X = [4815, 7860, 6937, 6322, 6233, 6604, 4581, 3881, 5295, 3063, 6239]
X[0] => 4815
X[8] => 5295
X[10] => 6239
X[3] => 6322
X[2] => 6937
X[-6] => 6604

data = [ 51 -12  10 -11  -4 -29   5]
data[0] => 51
data[1] => -12
data[4] => -4

A = 17.414	14.957	-15.402	-17.967	-13.856	-1.397	-2.087
A[0] => 17.414
A[-1] => -2.087
A[4] => -13.856
A[2] => -15.402

x =
array([[27, 28, 25, 23, 21, 37, 36, 21, 24, 32, 39, 23],
       [37, 38, 46, 32, 39, 39, 32, 45, 21, 28, 45, 31],
       [23, 18, 32, 34, 41, 31, 34, 26, 26, 23, 31, 26],
       [17, 16, 25, 32, 38, 37, 34, 20, 24, 28, 29, 26],
       [30, 45, 32, 32, 17, 25, 30, 41, 30, 23, 37, 43],
       [43, 37, 44, 26, 45, 41, 30, 53, 20, 44, 41, 29],
       [37, 28, 40, 30, 32, 39, 38, 70, 31, 21, 38, 43],
       [36, 20, 25, 22, 17, 35, 39, 29, 54, 23, 23, 37],
       [27, 37, 23, 31, 17, 21, 30, 29, 36, 16, 30, 44],
       [40, 34, 41, 21, 42, 45, 31, 33, 26, 54, 29, 28],
       [42, 40, 32, 30, 63, 27, 26, 29, 41, 43, 24, 25],
       [26, 27, 32, 27, 49, 31, 22, 30, 30, 52, 25, 19],
       [36, 42, 27, 27, 30, 30, 30, 27, 38, 36, 25, 30]])
x[0,0]: 27
x[10,4]: 63
x[:, 8]: [24, 21, 26, 24, 30, 20, 31, 54, 36, 26, 41, 30, 38]
x[:, 6]: [36, 32, 34, 34, 30, 30, 38, 39, 30, 31, 26, 22, 30]
x[5,8]: 20
x[6,5]: 39
x[12,7]: 27
x[3,0]: 17
x[:, 3]: [23, 32, 34, 32, 32, 26, 30, 22, 31, 21, 30, 27, 27]
x[0,6]: 36
x[7,11]: 37
x[12]: [36, 42, 27, 27, 30, 30, 30, 27, 38, 36, 25, 30]
x[7,8]: 54
x[3,3]: 32
x[5,6]: 30
x[9,0]: 40
x[5,9]: 44
x[8,6]: 30
x[11,9]: 52
x[:, 7]: [21, 45, 26, 20, 41, 53, 70, 29, 29, 33, 29, 30, 27]
x[6]: [37, 28, 40, 30, 32, 39, 38, 70, 31, 21, 38, 43]
x[:, 4]: [21, 39, 41, 38, 17, 45, 32, 17, 17, 42, 63, 49, 30]
x[10,5]: 27
x[7]: [36, 20, 25, 22, 17, 35, 39, 29, 54, 23, 23, 37]
x[0,3]: 23
x[1,4]: 39
x[4,0]: 30
x[11,3]: 27
x[:, 5]: [37, 39, 31, 37, 25, 41, 39, 35, 21, 45, 27, 31, 30]
x[0,1]: 28
x[6,2]: 40
x[4]: [30, 45, 32, 32, 17, 25, 30, 41, 30, 23, 37, 43]
x[5,5]: 41
x[:, 9]: [32, 28, 23, 28, 23, 44, 21, 23, 16, 54, 43, 52, 36]
x[9,9]: 54

grid =
array([[  1.558,   7.894,  -3.935, -10.621,  -4.846,  -5.621,   5.313,
         -0.125, -15.595],
       [ -3.972,  13.648,   4.303,  -9.669,  -1.955, -13.039,   4.877,
          9.894,   1.340],
       [ -6.730, -23.620, -20.889,  18.955,  13.583,   3.705,  -4.420,
          4.750,   6.344],
       [ -2.581, -25.908, -14.842,   7.747,   2.460,   7.488,  -5.116,
          4.068,  10.126]])
grid[0,0] => 1.558
grid[0,4] => -4.846
grid[0,6] => 5.313
grid[3,0] => -2.581
grid[2,8] => 6.344
grid[1] => [-3.972, 13.648, 4.303, -9.669, -1.955, -13.039, 4.877, 9.894, 1.340]
grid[3,5] => 7.488
grid[3] => [-2.581, -25.908, -14.842, 7.747, 2.460, 7.488, -5.116, 4.068, 10.126]
grid[:, 5] => [-5.621, -13.039, 3.705, 7.488]
grid[0,1] => 7.894
grid[1,6] => 4.877
grid[1,4] => -1.955
grid[3,7] => 4.068
grid[0,7] => -0.125
grid[3,1] => -25.908
grid[0,5] => -5.621
grid[2,5] => 3.705
grid[3,3] => 7.747
grid[0,2] => -3.935
grid[1,7] => 9.894
grid[3,8] => 10.126
grid[:, 4] => [-4.846, -1.955, 13.583, 2.460]
grid[3,6] => -5.116
grid[:, 8] => [-15.595, 1.340, 6.344, 10.126]
grid[1,0] => -3.972
grid[0,8] => -15.595
grid[2] => [-6.730, -23.620, -20.889, 18.955, 13.583, 3.705, -4.420, 4.750, 6.344]
grid[1,3] => -9.669
